Rows and whether each has a hidden trait (one of two labels; each part has its own):
In the rows, 100 means zero.
88 105 93 100 108 103 94 78 87 92 99 104 106 97 82 92 106 93 95 104 119 104 102 106 93 106 90 96 98 96 108 90 100 103 105 97 88 102 100 99 88 98 99 99 100 102 123 108 102 119 101 99 100
<59>
93 103 92 101 109 93 90 75 97 87 96 104 100 97 80 86 106 93 83 110 106 102 95 104 90 106 91 94 101 97 104 86 97 105 103 102 89 101 103 99 87 95 97 97 97 103 131 109 102 121 104 96 104
<59>
88 105 94 100 109 103 97 83 82 91 103 104 128 97 85 90 105 94 94 100 127 103 102 105 90 106 94 97 99 96 107 91 100 103 106 96 91 101 100 97 89 101 97 98 100 101 125 106 102 112 105 99 96
<59>
90 104 93 100 110 96 95 78 90 89 99 104 90 97 74 86 100 93 86 104 114 103 101 103 106 106 92 95 100 97 104 90 97 105 104 99 91 102 102 100 87 99 90 97 102 101 133 105 102 109 101 99 97
<59>
99 102 104 101 101 97 103 97 96 105 103 101 157 100 85 112 106 98 121 103 99 102 111 108 71 96 98 103 94 97 104 105 106 100 103 96 92 102 102 96 95 108 116 103 95 97 92 99 99 99 117 103 104
<63>
103 100 107 101 97 99 106 111 101 110 105 100 155 101 89 116 105 101 130 99 97 101 115 109 60 97 102 106 92 99 106 111 107 97 103 93 99 102 100 96 99 110 117 105 93 97 74 95 99 98 118 104 104
<63>
89 106 93 99 110 106 94 76 86 86 100 104 95 97 87 85 102 95 87 100 120 104 99 107 104 109 90 96 96 94 108 91 99 104 108 94 90 101 99 101 88 97 90 96 101 101 133 108 103 124 98 99 95
<59>
94 103 94 103 106 92 92 79 95 94 98 105 122 98 80 94 107 94 98 110 110 103 102 105 91 104 91 96 100 96 114 90 99 103 103 101 88 101 102 98 86 98 105 98 99 103 118 110 100 112 109 99 106
<59>
101 100 101 104 100 89 97 89 103 106 101 103 153 99 75 110 109 99 121 108 96 103 111 106 64 99 98 102 94 97 108 98 109 101 100 99 91 103 103 95 95 109 121 102 96 97 92 105 96 101 125 102 112
<63>
93 101 99 102 106 93 96 83 93 96 98 103 117 99 71 99 109 96 115 107 107 103 103 106 91 102 94 97 99 98 105 95 98 104 103 101 88 102 103 99 93 100 102 99 96 102 115 104 100 99 106 99 103
<59>
101 102 104 101 100 97 105 102 94 107 106 101 165 100 84 114 105 100 122 97 98 103 113 108 62 98 100 107 93 97 108 107 107 100 102 97 97 102 101 95 98 109 121 104 95 97 85 100 98 101 116 105 102
<63>
93 104 93 99 106 113 96 83 93 91 96 103 124 99 85 92 105 92 102 101 134 103 99 111 72 107 88 100 98 97 110 97 98 100 107 89 90 97 98 100 94 100 94 98 96 105 112 107 106 133 95 100 100
<59>
102 100 106 101 98 100 106 105 98 111 104 101 153 101 89 114 104 100 129 99 100 102 113 109 61 98 99 105 68 99 105 109 106 99 101 95 97 102 101 96 98 109 116 103 94 98 79 99 98 98 117 104 104
<63>
96 102 99 102 102 94 101 91 93 101 103 102 147 99 82 106 105 98 110 101 102 103 110 110 74 101 98 101 95 97 109 101 103 101 103 97 91 102 101 96 93 106 109 101 96 98 97 101 98 107 116 103 104
<63>
98 102 104 103 101 88 105 108 93 106 106 102 141 99 84 112 106 100 120 102 91 103 114 104 73 98 102 102 94 97 104 105 107 101 100 101 95 105 104 96 95 105 120 103 96 95 88 98 95 89 117 103 103
<63>
101 101 105 100 95 109 108 107 97 110 109 99 178 101 87 122 106 100 137 97 104 103 114 111 44 97 101 108 91 96 110 112 112 96 101 91 96 101 98 95 99 112 118 106 93 96 68 98 99 104 121 106 106
<63>
91 104 95 101 105 101 97 81 89 92 102 103 131 98 81 99 108 95 99 104 112 104 106 109 75 104 94 98 94 95 109 88 105 102 105 97 89 101 101 97 89 101 108 100 98 100 114 107 100 111 110 100 103
<59>
79 108 93 96 109 120 104 87 70 89 107 102 121 97 84 85 102 95 97 90 139 105 103 110 95 110 90 100 92 91 110 94 102 101 110 86 92 99 96 100 87 102 87 98 101 102 125 104 105 123 93 101 87
<59>
102 101 104 101 97 98 103 99 99 105 104 101 162 100 86 112 106 98 126 101 101 102 110 110 61 98 100 106 92 97 109 108 108 98 102 96 94 101 101 95 99 109 115 103 94 97 81 99 99 105 118 104 106
<63>
99 101 100 103 102 99 98 90 98 101 96 102 142 99 88 99 106 96 111 103 111 102 104 107 77 102 94 101 95 100 107 99 101 101 102 94 93 100 102 97 97 102 105 100 97 102 98 102 102 105 104 102 104
<63>
94 102 94 102 107 96 90 77 98 92 95 104 109 98 82 92 107 94 92 110 111 102 102 107 74 105 92 95 101 99 106 88 96 104 103 103 86 100 102 98 90 96 95 97 99 103 122 107 102 111 102 98 112
<59>
105 99 107 102 97 94 106 103 104 110 105 100 151 101 88 120 104 103 130 104 88 101 113 108 58 95 103 106 93 100 106 110 111 98 99 99 98 103 102 94 99 108 119 106 94 96 71 96 97 93 120 104 108
<63>
100 100 102 102 99 101 97 88 103 103 95 102 139 100 84 103 107 96 120 103 108 102 105 111 68 98 93 98 96 100 108 104 99 100 102 94 92 99 101 97 100 103 108 101 95 102 100 102 102 110 110 102 106
<63>
101 102 104 103 100 95 105 98 94 105 108 102 162 99 69 113 107 99 127 100 97 103 112 109 64 99 100 105 92 95 110 105 111 100 103 96 94 103 101 95 94 110 120 104 92 95 85 100 96 101 125 104 107
<63>
98 102 102 100 100 99 103 97 92 102 103 102 142 100 86 107 105 98 118 97 106 103 109 109 71 101 97 103 93 98 108 105 106 100 102 92 96 101 101 97 98 106 111 102 96 98 90 99 99 101 114 103 103
<63>
91 103 95 101 104 98 95 78 89 91 103 104 117 97 78 96 106 94 96 104 114 104 105 107 82 104 92 96 99 95 105 92 101 103 105 98 91 102 101 98 89 100 104 99 100 101 117 108 100 112 109 99 101
<59>
101 102 102 102 102 97 103 98 95 104 105 102 150 99 81 110 106 98 119 99 100 103 112 109 67 98 100 105 94 97 109 105 105 100 101 96 94 102 101 96 96 107 114 103 95 97 82 100 97 100 118 103 104
<63>
103 100 104 103 99 94 101 96 104 104 99 101 151 99 85 110 107 99 130 104 96 102 111 109 64 98 100 104 95 99 107 105 106 100 100 100 95 102 102 95 98 106 119 103 94 98 84 100 98 98 122 103 107
<63>
96 101 96 101 111 92 90 79 104 94 94 104 105 99 87 93 99 94 93 110 109 102 99 106 88 105 92 96 101 101 105 89 95 103 104 100 88 101 103 99 88 97 99 97 99 104 117 108 102 110 103 100 104
<59>
100 103 101 102 104 102 101 93 92 103 103 102 157 99 80 107 107 97 119 100 107 103 109 110 58 101 95 105 93 97 112 102 110 100 104 95 92 100 100 95 96 108 116 103 95 98 77 103 99 109 119 104 106
<63>
102 100 104 102 98 101 104 100 99 109 103 102 162 101 86 111 107 100 127 101 107 102 110 109 63 99 100 106 93 98 109 108 109 99 101 96 95 101 100 94 98 110 115 104 94 97 85 99 99 104 118 104 106
<63>
80 109 93 95 115 126 105 87 70 88 108 102 115 97 94 80 100 94 93 86 146 106 103 113 96 109 87 100 91 90 108 100 101 100 111 84 93 99 95 101 90 103 82 98 101 103 127 104 107 126 89 101 86
<59>
